Here is a tiny trained network, its code and every weight. The questions are about switching its units off for an input and a target symbol, where a switched-off unit gives its printed mean instead of its output.

import numpy as np


def w(rows, s, z=0):
    codes = np.array(rows[::2]) - 128.0
    scale = np.full(codes.shape[1], s)
    scale[-1] = z or s
    return codes * scale


def norm(h):
    return h / np.sqrt((h * h).mean(-1, keepdims=True) + 1e-5)


def f(y):
    return np.maximum(y, 0)


def softmax(a):
    e = np.exp(a - a.max(-1, keepdims=True))
    return e / e.sum(-1, keepdims=True)


def log_softmax(a):
    a = a - a.max(-1, keepdims=True)
    return a - np.log(np.exp(a).sum(-1, keepdims=True))


def net(x, mask):
    ids = ['αβγεζηξω'.index(c) for c in x.split()]
    T = len(ids)
    res = E[ids] + P[:T]
    u = 0
    for l in range(3):
        q, k, v = (norm(res) @ M[l].T for M in (Q, K, V))
        z = softmax(np.where(np.tri(T) > 0, q @ k.T / 4**0.5, -1e9)) @ v
        res = res + np.where(mask[u], z, O[l][:, -1]) @ O[l][:, :-1]
        u += 1
        y = f(norm(res) @ A[l][:, :-1].T + A[l][:, -1])
        res = res + np.where(mask[u : u + 8], y, B[l][:, -1]) @ B[l][:, :-1]
        u += 8
    return log_softmax(norm(res)[-1] @ U[:, :-1].T + U[:, -1])


Q, K, V, O, A, B = {}, {}, {}, {}, {}, {}
E = w([
[136,82,90,114,110,149,183,125,163,213,120],'α',
[90,60,151,186,178,92,147,145,122,160,105],'β',
[254,121,144,164,127,163,14,128,149,177,82],'γ',
[64,163,75,156,157,147,132,153,79,145,177],'ε',
[127,135,154,86,194,92,103,153,137,134,125],'ζ',
[173,128,166,140,94,96,122,154,134,114,154],'η',
[148,196,87,153,135,127,174,147,167,96,130],'ξ',
[50,142,143,162,95,126,89,123,229,81,147],'ω',
],0.018)
P = w([
[140,142,174,93,218,172,175,171,233,253,173],'0',
[133,193,123,109,151,122,102,160,217,187,150],'1',
[127,180,119,110,130,120,103,145,186,168,132],'2',
[124,171,110,117,117,127,108,143,159,150,125],'3',
[119,159,108,127,109,128,113,133,141,128,122],'4',
[115,146,101,136,99,135,117,128,123,112,122],'5',
[114,136,94,140,86,135,124,115,109,99,117],'6',
[111,127,92,137,74,134,128,108,94,81,111],'7',
[106,123,94,132,54,131,130,97,79,71,109],'8',
[99,115,104,135,39,129,133,93,67,67,101],'9',
],0.0072)
Q[0] = w([
[133,93,78,127,75,107,158,178,95,170,37],'L0H0',
[23,96,157,226,95,147,35,116,216,133,86],'L0H0',
[132,1,151,63,102,123,79,162,28,227,136],'L0H0',
[136,166,47,143,222,137,138,152,103,183,140],'L0H0',
],0.0047)
K[0] = w([
[84,128,65,140,147,134,101,61,69,19,156],'L0H0',
[85,54,76,45,23,107,112,9,7,168,18],'L0H0',
[139,102,224,47,110,45,43,91,78,104,217],'L0H0',
[38,113,123,73,151,252,40,175,132,106,6],'L0H0',
],0.0039)
V[0] = w([
[177,157,173,33,158,68,174,150,159,106,148],'L0H0',
[177,142,204,254,93,101,149,171,146,93,146],'L0H0',
[75,146,104,154,207,139,127,95,168,150,112],'L0H0',
[107,77,96,174,126,109,202,143,107,139,251],'L0H0',
],0.0056)
O[0] = w([
[87,146,221,142,134,195,176,21,110,148,118,192],'L0H0',
[123,122,143,90,158,248,42,154,160,130,43,208],'L0H0',
[144,60,235,98,86,110,64,134,166,178,162,253],'L0H0',
[128,198,69,67,105,69,102,1,144,195,108,146],'L0H0',
],0.0058,0.0034)
A[0] = w([
[155,212,173,205,28,232,114,31,135,39,104,74],'L0N0',
[193,143,146,109,3,25,112,163,169,80,161,70],'L0N1',
[209,156,166,185,66,95,141,136,115,120,195,67],'L0N2',
[170,100,214,115,111,157,178,179,108,86,153,4],'L0N3',
[125,229,74,50,66,181,134,26,94,112,128,91],'L0N4',
[168,43,20,163,135,116,122,142,146,128,50,63],'L0N5',
[41,71,99,147,15,148,227,103,118,95,170,175],'L0N6',
[135,56,94,126,114,124,165,95,100,163,173,108],'L0N7',
],0.0048,0.0028)
B[0] = w([
[167,55,146,128,129,150,126,254,143,162,141,255],'L0N0',
[96,163,92,101,212,147,167,77,211,143,110,190],'L0N1',
[63,150,128,65,202,151,91,150,108,124,80,163],'L0N2',
[123,125,100,128,112,77,80,60,149,121,141,151],'L0N3',
[164,90,238,155,99,140,128,218,89,106,138,173],'L0N4',
[109,184,98,180,145,141,123,76,172,89,138,197],'L0N5',
[197,110,86,57,121,171,62,168,175,122,102,217],'L0N6',
[91,153,151,201,119,104,157,185,145,155,64,172],'L0N7',
],0.0063,0.0034)
Q[1] = w([
[133,172,117,105,97,69,147,153,126,111,58],'L1H0',
[136,116,142,113,224,128,124,203,233,220,111],'L1H0',
[159,146,120,159,172,180,41,181,174,157,81],'L1H0',
[226,142,159,114,209,140,252,73,2,149,96],'L1H0',
],0.004)
K[1] = w([
[131,144,142,139,110,158,90,142,125,73,101],'L1H0',
[169,42,133,154,110,102,106,115,67,24,53],'L1H0',
[128,89,43,83,156,109,189,106,155,46,67],'L1H0',
[149,171,245,142,252,159,117,95,225,173,205],'L1H0',
],0.0039)
V[1] = w([
[57,114,167,136,92,66,116,126,116,113,171],'L1H0',
[153,183,39,118,113,140,134,148,137,182,179],'L1H0',
[84,142,125,143,162,108,92,137,32,132,140],'L1H0',
[88,115,95,254,147,76,201,129,117,109,32],'L1H0',
],0.0059)
O[1] = w([
[131,163,132,170,148,163,104,81,46,125,168,96],'L1H0',
[215,47,183,146,177,147,106,206,120,134,94,71],'L1H0',
[156,70,114,91,44,77,36,153,101,38,141,6],'L1H0',
[117,198,197,99,2,144,97,141,68,170,87,10],'L1H0',
],0.0064,0.0023)
A[1] = w([
[161,169,154,1,164,63,138,194,170,114,98,44],'L1N0',
[76,218,69,160,48,154,166,150,149,122,149,84],'L1N1',
[47,176,164,138,153,71,175,38,163,14,162,116],'L1N2',
[159,180,74,155,141,96,164,130,165,81,160,7],'L1N3',
[106,131,126,134,120,121,133,108,117,179,116,54],'L1N4',
[136,201,146,75,152,173,98,197,177,150,152,79],'L1N5',
[141,65,74,88,120,136,178,82,156,202,206,4],'L1N6',
[133,177,175,129,100,178,212,143,154,207,55,149],'L1N7',
],0.0067,0.0024)
B[1] = w([
[60,94,68,125,75,127,126,100,123,195,223,210],'L1N0',
[61,192,185,149,150,92,152,48,135,201,109,160],'L1N1',
[186,73,185,170,64,176,62,253,90,105,130,186],'L1N2',
[119,122,67,120,158,99,194,76,120,144,135,136],'L1N3',
[144,82,142,192,135,154,108,139,130,69,122,153],'L1N4',
[91,118,87,86,123,125,153,57,40,129,186,254],'L1N5',
[145,201,129,60,147,125,221,131,106,219,45,157],'L1N6',
[173,81,149,179,83,148,128,122,69,60,148,231],'L1N7',
],0.0066,0.0062)
Q[2] = w([
[115,101,138,184,92,80,187,83,130,97,89],'L2H0',
[19,58,120,254,90,97,37,132,175,75,72],'L2H0',
[82,15,107,185,164,37,192,87,68,157,151],'L2H0',
[186,96,174,125,180,94,110,144,88,126,89],'L2H0',
],0.0091)
K[2] = w([
[154,182,136,134,1,139,101,77,139,86,125],'L2H0',
[91,181,127,108,6,130,85,152,56,143,84],'L2H0',
[188,180,181,82,57,109,97,24,81,171,148],'L2H0',
[109,116,130,81,106,149,110,186,171,86,183],'L2H0',
],0.0087)
V[2] = w([
[104,136,72,132,253,86,133,177,48,109,147],'L2H0',
[148,52,158,58,181,175,18,86,156,142,97],'L2H0',
[236,121,131,153,97,203,95,45,25,167,162],'L2H0',
[119,153,101,19,46,212,103,81,139,154,247],'L2H0',
],0.0054)
O[2] = w([
[99,154,163,146,24,96,134,109,179,79,85,157],'L2H0',
[184,184,137,120,91,127,109,37,103,109,209,254],'L2H0',
[230,219,129,95,122,119,95,118,147,175,27,180],'L2H0',
[106,253,89,81,58,160,101,189,79,156,128,175],'L2H0',
],0.0069,0.003)
A[2] = w([
[84,204,81,25,209,110,205,29,122,164,144,73],'L2N0',
[69,140,95,69,138,136,172,91,106,177,230,179],'L2N1',
[142,75,156,127,221,75,123,147,88,138,102,39],'L2N2',
[134,169,94,128,106,69,71,111,121,136,112,126],'L2N3',
[172,105,165,121,148,119,91,180,110,16,137,89],'L2N4',
[132,142,151,179,113,145,108,152,90,120,96,235],'L2N5',
[83,55,222,168,182,85,162,2,180,64,95,3],'L2N6',
[46,157,72,85,174,104,171,19,172,161,171,141],'L2N7',
],0.0097,0.0033)
B[2] = w([
[180,176,9,106,39,40,216,91,119,164,88,195],'L2N0',
[86,116,91,180,159,163,107,145,148,178,143,252],'L2N1',
[107,165,88,117,96,121,171,98,118,150,131,151],'L2N2',
[109,95,136,127,168,160,148,115,135,92,150,157],'L2N3',
[156,122,136,123,49,127,182,154,95,144,108,147],'L2N4',
[153,119,121,97,129,103,143,125,142,115,163,178],'L2N5',
[106,96,201,196,141,130,121,72,53,89,76,183],'L2N6',
[197,148,108,91,83,97,175,129,69,133,94,209],'L2N7',
],0.014,0.012)
U = w([
[140,151,50,116,93,80,163,79,150,183,127,92],'α',
[92,109,169,152,135,136,117,82,82,121,88,253],'β',
[213,147,123,97,184,124,49,78,171,126,176,206],'γ',
[91,113,117,134,81,79,96,127,253,96,126,163],'ε',
[141,125,177,63,94,146,190,183,81,79,226,134],'ζ',
[116,223,123,95,137,187,94,146,105,99,107,121],'η',
[120,128,134,116,170,98,84,219,129,149,72,72],'ξ',
[59,86,101,154,166,209,115,155,146,170,205,59],'ω',
],0.0058,0.0016)

Each question gives the input, a string of symbols that net reads in full, and the target symbol t.
The units are the heads (4 rows each of Q, K, V and O) and the neurons (one row each of A and B). Each row of codes is followed by its name. A weight is (code - 128) times the scale printed after its matrix; where a second scale follows, it is the last column's (O, A, B and U).
mask holds one flag per unit, layer by layer, with each layer's heads first. A switched-off unit (its flag False) gives its mean, the last column of its rows in O or B, instead of its output. The means were averaged over made-up inputs and are rounded, as every weight is.
A unit's drop is (log p(t) with every unit on - log p(t) with that unit switched off) / (log p(t) with every unit on - log p(t) with every unit switched off).
The circuit of an input: a set's keep is (log p(t) with only the set's units on - log p(t) with every unit switched off) / (log p(t) with every unit on - log p(t) with every unit switched off). Starting from the 12 units with the biggest drops (on a tie, the unit counted first), units are removed one at a time, each time the one whose removal leaves the highest keep (on an exact tie, the one counted first), for as long as the keep stays at least 0.8.
circuit, biggest first: the units of the circuit, biggest drop first
most important unit: the unit with the biggest drop
top k neurons: the k neurons with the biggest drops, biggest first
k most important neurons of layer l: the k neurons of layer l with the biggest drops, biggest first
input β ε ε α ω β ε, target ζ: most important unit => L0H0
input η ω η ω ξ ζ α ξ γ η, target ζ: circuit, biggest first => [L2N1 L2N0]
input ζ ε η β β η, target ω: top 2 neurons => [L0N0 L0N1]
input γ γ ε γ β ω α β, target ω: 2 most important neurons of layer 1 => [L1N5 L1N2]
input β η ζ ζ ε ζ η β, target η: 2 most important neurons of layer 1 => [L1N5 L1N7]
input ε η η ζ γ γ ω γ, target ζ: top 4 neurons => [L2N1 L2N4 L1N0 L2N0]
input ξ ω β, target β: top 2 neurons => [L0N0 L2N6]
input ε ζ ζ, target ω: top 2 neurons => [L1N2 L1N0]
input β η ζ η γ β η γ, target β: top 3 neurons => [L1N5 L1N0 L2N6]
input ζ ζ η β γ α ω ε η β, target γ: top 2 neurons => [L0N6 L1N5]
input β η γ ξ α β ζ ξ, target ω: circuit, biggest first => [L0N0 L2N0 L2N7]
input γ η ζ η β ε ε γ β, target ε: top 2 neurons => [L1N5 L0N6]
input ξ ξ α β ε β ε, target ω: top 3 neurons => [L1N2 L2N0 L1N7]
input β ζ ω β, target ζ: 3 most important neurons of layer 1 => [L1N0 L1N5 L1N4]
input ζ η ω, target ω: most important neuron of layer 1 => [L1N2]
input ε β η η ξ ζ β, target η: 2 most important neurons of layer 2 => [L2N0 L2N1]
input η ζ ζ, target ω: top 3 neurons => [L1N2 L0N6 L0N0]
input ε η ζ β ζ ζ β, target ζ: top 3 neurons => [L2N1 L2N5 L2N0]
input ε γ β ω ζ β ε, target ω: top 4 neurons => [L0N1 L2N0 L1N6 L2N3]
input α ξ ε γ η ε ξ ξ ξ ω, target ε: top 2 neurons => [L0N6 L2N1]
input ε β ξ β, target ξ: top 2 neurons => [L1N5 L2N0]
input ζ β ζ η γ ζ ε ε ε, target ζ: most important unit => L1H0
input γ α β β η ε ω, target ε: top 2 neurons => [L2N1 L2N0]
input ζ ξ β β β γ ξ ε ξ, target ζ: 3 most important neurons of layer 0 => [L0N4 L0N0 L0N6]
input ζ γ ζ ω γ β α β ζ, target ζ: top 4 neurons => [L1N2 L0N0 L0N6 L2N1]
input ζ γ ξ η ω η ζ β β η, target ζ: 2 most important neurons of layer 0 => [L0N0 L0N4]
input ω ε α γ, target γ: most important unit => L2N1
input β ξ γ ζ ζ ε ξ ζ, target ζ: 2 most important neurons of layer 1 => [L1N2 L1N5]
input α β γ ω ω β β ξ ξ, target ω: 3 most important neurons of layer 0 => [L0N0 L0N4 L0N1]
input β α β ζ γ γ γ, target γ: 2 most important neurons of layer 1 => [L1N7 L1N2]
